Below is a small trained network, with its code and all its weights. Each question gives an input and a target symbol and asks what happens when units are switched off, that is, made to give their printed mean instead of their output.

import numpy as np


def w(rows, s, z=0):
    codes = np.array(rows[::2]) - 128.0
    scale = np.full(codes.shape[1], s)
    scale[-1] = z or s
    return codes * scale


def f(y):
    return y / 2 * (1 + np.tanh(0.7978845608 * (y + 0.044715 * y**3)))


def softmax(a):
    e = np.exp(a - a.max(-1, keepdims=True))
    return e / e.sum(-1, keepdims=True)


def log_softmax(a):
    a = a - a.max(-1, keepdims=True)
    return a - np.log(np.exp(a).sum(-1, keepdims=True))


def net(x, mask):
    ids = ['αβγδεζηθξπστφψ'.index(c) for c in x.split()]
    T = len(ids)
    res = E[ids] + P[:T]
    u = 0
    for l in range(2):
        q, k, v = (res @ M[l].T for M in (Q, K, V))
        z = softmax(np.where(np.tri(T) > 0, q @ k.T / 4**0.5, -1e9)) @ v
        res = res + np.where(mask[u], z, O[l][:, -1]) @ O[l][:, :-1]
        u += 1
        y = f(res @ A[l][:, :-1].T + A[l][:, -1])
        res = res + np.where(mask[u : u + 16], y, B[l][:, -1]) @ B[l][:, :-1]
        u += 16
    return log_softmax(res[-1] @ U[:, :-1].T + U[:, -1])


Q, K, V, O, A, B = {}, {}, {}, {}, {}, {}
E = w([
[168,87,211,173,242,116,152],'α',
[166,50,202,162,209,155,144],'β',
[168,77,154,156,180,206,93],'γ',
[181,100,178,170,198,145,120],'δ',
[127,146,134,148,202,161,66],'ε',
[131,125,81,132,103,178,25],'ζ',
[168,97,226,167,185,23,179],'η',
[165,84,135,139,56,64,104],'θ',
[139,50,185,135,88,42,151],'ξ',
[118,40,151,112,67,104,117],'π',
[137,189,143,149,166,52,92],'σ',
[137,188,91,137,107,113,40],'τ',
[7,157,140,76,174,107,80],'φ',
[28,69,127,79,120,207,104],'ψ',
],0.016)
P = w([
[174,38,96,63,195,42,79],'0',
[114,74,128,184,124,73,79],'1',
[183,90,113,27,178,85,114],'2',
[109,102,133,202,98,98,80],'3',
[192,148,179,4,141,121,108],'4',
[98,124,145,222,87,122,84],'5',
[192,202,216,18,127,175,116],'6',
[71,148,147,243,90,142,87],'7',
[173,215,251,40,78,175,138],'8',
[64,166,141,249,105,150,118],'9',
],0.014)
Q[0] = w([
[126,140,248,92,101,107,51],'0.h1',
[176,91,135,114,151,90,47],'0.h1',
[191,122,127,4,159,137,106],'0.h1',
[184,115,40,50,147,70,189],'0.h1',
],0.012)
K[0] = w([
[169,203,159,33,99,186,179],'0.h1',
[107,168,70,1,101,84,209],'0.h1',
[223,56,98,42,206,95,84],'0.h1',
[152,47,74,115,210,102,62],'0.h1',
],0.0098)
V[0] = w([
[38,111,129,71,89,155,118],'0.h1',
[195,245,53,156,101,137,81],'0.h1',
[112,168,169,148,194,135,129],'0.h1',
[98,177,147,129,118,2,188],'0.h1',
],0.0085)
O[0] = w([
[114,165,207,106,124,38,112,71],'0.h1',
[220,33,63,110,198,107,104,1],'0.h1',
[191,118,122,98,69,226,127,224],'0.h1',
[184,65,181,173,102,202,2,76],'0.h1',
],0.0095,0.0039)
A[0] = w([
[150,204,96,193,101,57,95,38],'0.n1',
[176,121,87,71,1,107,164,50],'0.n2',
[92,107,95,66,139,153,86,182],'0.n3',
[92,109,77,255,167,110,143,45],'0.n4',
[91,199,133,77,128,98,128,144],'0.n5',
[126,164,107,78,82,100,61,213],'0.n6',
[58,130,126,198,170,147,103,14],'0.n7',
[100,79,163,105,224,154,144,154],'0.n8',
[145,53,185,172,98,111,182,135],'0.n9',
[154,156,178,208,139,116,159,21],'0.n10',
[194,64,41,103,138,133,224,35],'0.n11',
[125,51,153,12,124,165,156,104],'0.n12',
[182,82,165,94,75,80,191,143],'0.n13',
[122,60,104,56,51,141,144,242],'0.n14',
[150,34,150,141,142,128,150,254],'0.n15',
[95,92,159,70,176,121,63,218],'0.n16',
],0.0095,0.0063)
B[0] = w([
[112,143,152,60,91,124,108,148],'0.n1',
[143,149,147,97,97,154,143,136],'0.n2',
[115,179,130,206,131,141,102,185],'0.n3',
[108,2,66,121,111,156,151,182],'0.n4',
[164,99,65,102,157,145,154,219],'0.n5',
[152,143,98,157,120,176,141,227],'0.n6',
[122,90,138,147,53,94,127,170],'0.n7',
[116,195,144,111,137,89,100,201],'0.n8',
[112,173,82,155,134,179,108,193],'0.n9',
[91,130,79,46,89,144,115,152],'0.n10',
[128,122,180,107,88,128,104,136],'0.n11',
[138,87,94,228,191,104,96,200],'0.n12',
[142,136,62,153,177,150,142,162],'0.n13',
[196,171,131,185,126,123,128,183],'0.n14',
[143,143,136,176,171,95,130,235],'0.n15',
[122,195,135,194,139,132,141,254],'0.n16',
],0.0093,0.0071)
Q[1] = w([
[33,17,73,158,109,71,55],'1.h1',
[137,91,86,145,92,255,154],'1.h1',
[193,132,141,180,54,101,229],'1.h1',
[154,64,118,230,167,123,164],'1.h1',
],0.0057)
K[1] = w([
[59,26,72,111,91,79,36],'1.h1',
[156,38,200,79,167,202,165],'1.h1',
[79,166,111,87,255,242,104],'1.h1',
[209,155,96,35,171,138,29],'1.h1',
],0.005)
V[1] = w([
[102,129,171,46,226,177,55],'1.h1',
[200,61,254,173,115,55,227],'1.h1',
[215,105,101,54,49,123,97],'1.h1',
[139,177,39,166,64,154,121],'1.h1',
],0.0095)
O[1] = w([
[100,87,48,74,184,125,2,119],'1.h1',
[97,223,77,172,65,135,191,66],'1.h1',
[148,171,127,191,125,42,88,1],'1.h1',
[174,97,216,41,144,54,148,196],'1.h1',
],0.0086,0.015)
A[1] = w([
[109,244,77,66,175,77,172,229],'1.n1',
[188,210,71,151,184,97,115,197],'1.n2',
[103,126,36,51,109,140,218,95],'1.n3',
[153,198,145,87,195,15,180,85],'1.n4',
[78,40,136,218,78,101,130,4],'1.n5',
[98,149,126,86,190,86,193,129],'1.n6',
[130,58,72,106,161,31,134,94],'1.n7',
[140,126,241,187,121,199,89,2],'1.n8',
[92,213,153,17,94,129,156,226],'1.n9',
[164,146,192,114,216,65,181,94],'1.n10',
[77,36,103,69,62,135,107,93],'1.n11',
[140,236,145,186,159,73,118,76],'1.n12',
[63,159,179,1,43,130,193,214],'1.n13',
[132,161,90,175,60,174,51,205],'1.n14',
[81,121,211,154,123,48,104,168],'1.n15',
[132,73,179,43,106,91,221,222],'1.n16',
],0.0097,0.007)
B[1] = w([
[152,145,115,252,81,117,163,193],'1.n1',
[39,144,82,156,139,93,147,218],'1.n2',
[137,82,132,49,84,161,47,180],'1.n3',
[68,38,189,211,153,179,97,164],'1.n4',
[129,122,10,94,101,130,104,170],'1.n5',
[191,121,127,108,65,59,126,182],'1.n6',
[146,197,154,76,118,105,151,149],'1.n7',
[92,158,106,82,59,99,79,246],'1.n8',
[117,78,127,153,71,121,220,218],'1.n9',
[178,136,104,30,82,97,90,227],'1.n10',
[111,203,137,152,135,96,167,164],'1.n11',
[72,119,123,104,57,208,97,138],'1.n12',
[244,150,117,146,170,139,71,251],'1.n13',
[98,104,207,140,169,105,134,169],'1.n14',
[156,120,100,195,174,181,125,185],'1.n15',
[33,155,143,123,167,100,151,254],'1.n16',
],0.011)
U = w([
[158,45,141,98,90,125,100,37],'α',
[148,225,119,73,61,156,127,114],'β',
[134,118,124,28,103,171,100,94],'γ',
[168,72,79,101,95,239,126,199],'δ',
[87,45,196,139,228,192,124,232],'ε',
[72,117,148,114,130,21,126,130],'ζ',
[63,93,141,100,32,114,100,100],'η',
[95,63,2,119,74,54,148,91],'θ',
[101,225,55,128,87,68,35,4],'ξ',
[139,210,77,212,181,87,114,206],'π',
[153,4,104,187,123,137,7,58],'σ',
[220,106,32,116,198,87,79,128],'τ',
[163,173,249,161,144,172,26,126],'φ',
[186,163,180,168,138,94,132,196],'ψ',
],0.008,0.0048)

Each question gives the input, a string of symbols that net reads in full, and the target symbol t.
The units are the heads (4 rows each of Q, K, V and O) and the neurons (one row each of A and B). Each row of codes is followed by its name. A weight is (code - 128) times the scale printed after its matrix; where a second scale follows, it is the last column's (O, A, B and U).
mask holds one flag per unit, layer by layer, with each layer's heads first. A switched-off unit (its flag False) gives its mean, the last column of its rows in O or B, instead of its output. The means were averaged over made-up inputs and are rounded, as every weight is.
A unit's drop is (log p(t) with every unit on - log p(t) with that unit switched off) / (log p(t) with every unit on - log p(t) with every unit switched off).
The circuit of an input: a set's keep is (log p(t) with only the set's units on - log p(t) with every unit switched off) / (log p(t) with every unit on - log p(t) with every unit switched off). Starting from the 12 units with the biggest drops (on a tie, the unit counted first), units are removed one at a time, each time the one whose removal leaves the highest keep (on an exact tie, the one counted first), for as long as the keep stays at least 0.8.
units of the circuit, in order: the units of the circuit, biggest drop first
unit that matters most: the unit with the biggest drop
top k neurons: the k neurons with the biggest drops, biggest first
k most important neurons of layer l: the k neurons of layer l with the biggest drops, biggest first
input φ β ξ τ, target τ: units of the circuit, in order -> [0.h1; 1.n7]
input ε φ φ σ β σ β, target δ: unit that matters most -> 1.h1
input φ τ α β β τ τ ε, target τ: top 2 neurons -> [0.n4; 1.n7]
input β ε β δ γ γ τ, target θ: units of the circuit, in order -> [0.h1; 1.n9]
input φ ε ε ξ β φ ζ, target δ: 3 most important neurons of layer 0 -> [0.n15; 0.n16; 0.n13]
input ζ σ ε ξ β, target τ: units of the circuit, in order -> [0.n12; 1.n10]
input δ ε α δ, target ε: units of the circuit, in order -> [1.n6; 1.n13]
input ε ε ε ε σ ε ε ε, target ε: units of the circuit, in order -> [0.h1; 1.n8; 1.n10; 1.n13]
input τ γ η ε ξ η β ε ζ θ, target θ: 2 most important neurons of layer 1 -> [1.n5; 1.n13]
input δ σ φ β φ δ φ, target γ: top 3 neurons -> [0.n16; 0.n6; 0.n3]
input σ σ φ ε ζ θ ε π ε, target τ: top 2 neurons -> [1.n10; 0.n12]
input σ ε σ ξ, target σ: 2 most important neurons of layer 1 -> [1.n16; 1.n5]
input β β σ ε δ γ π β, target π: top 2 neurons -> [1.n13; 1.n11]
input δ ε φ ε β β γ σ, target σ: units of the circuit, in order -> [0.h1]
input β δ ε ζ π θ φ φ η π, target φ: 2 most important neurons of layer 0 -> [0.n12; 0.n4]
input ψ ε τ δ δ, target σ: 2 most important neurons of layer 1 -> [1.n4; 1.n10]
input φ θ ε ε δ β ε σ α, target τ: units of the circuit, in order -> [0.n12; 1.h1; 0.h1; 1.n10]
input ε η ψ β φ, target α: top 3 neurons -> [1.n10; 0.n5; 1.n6]
input ζ η β, target ζ: units of the circuit, in order -> [0.h1; 1.n16]
input ε φ β ε ε ζ, target ζ: 2 most important neurons of layer 0 -> [0.n16; 0.n4]
input σ ε η σ φ α σ, target γ: top 2 neurons -> [0.n16; 0.n3]
input φ ε τ α ε θ ε γ, target θ: unit that matters most -> 0.n4
input φ β ε π σ, target τ: units of the circuit, in order -> [0.h1; 1.h1; 1.n16]
input φ θ σ ε ε ε σ ε β, target ξ: 2 most important neurons of layer 1 -> [1.n2; 1.n8]
input δ δ ε α φ γ σ β ε γ, target ε: top 2 neurons -> [1.n8; 1.n10]
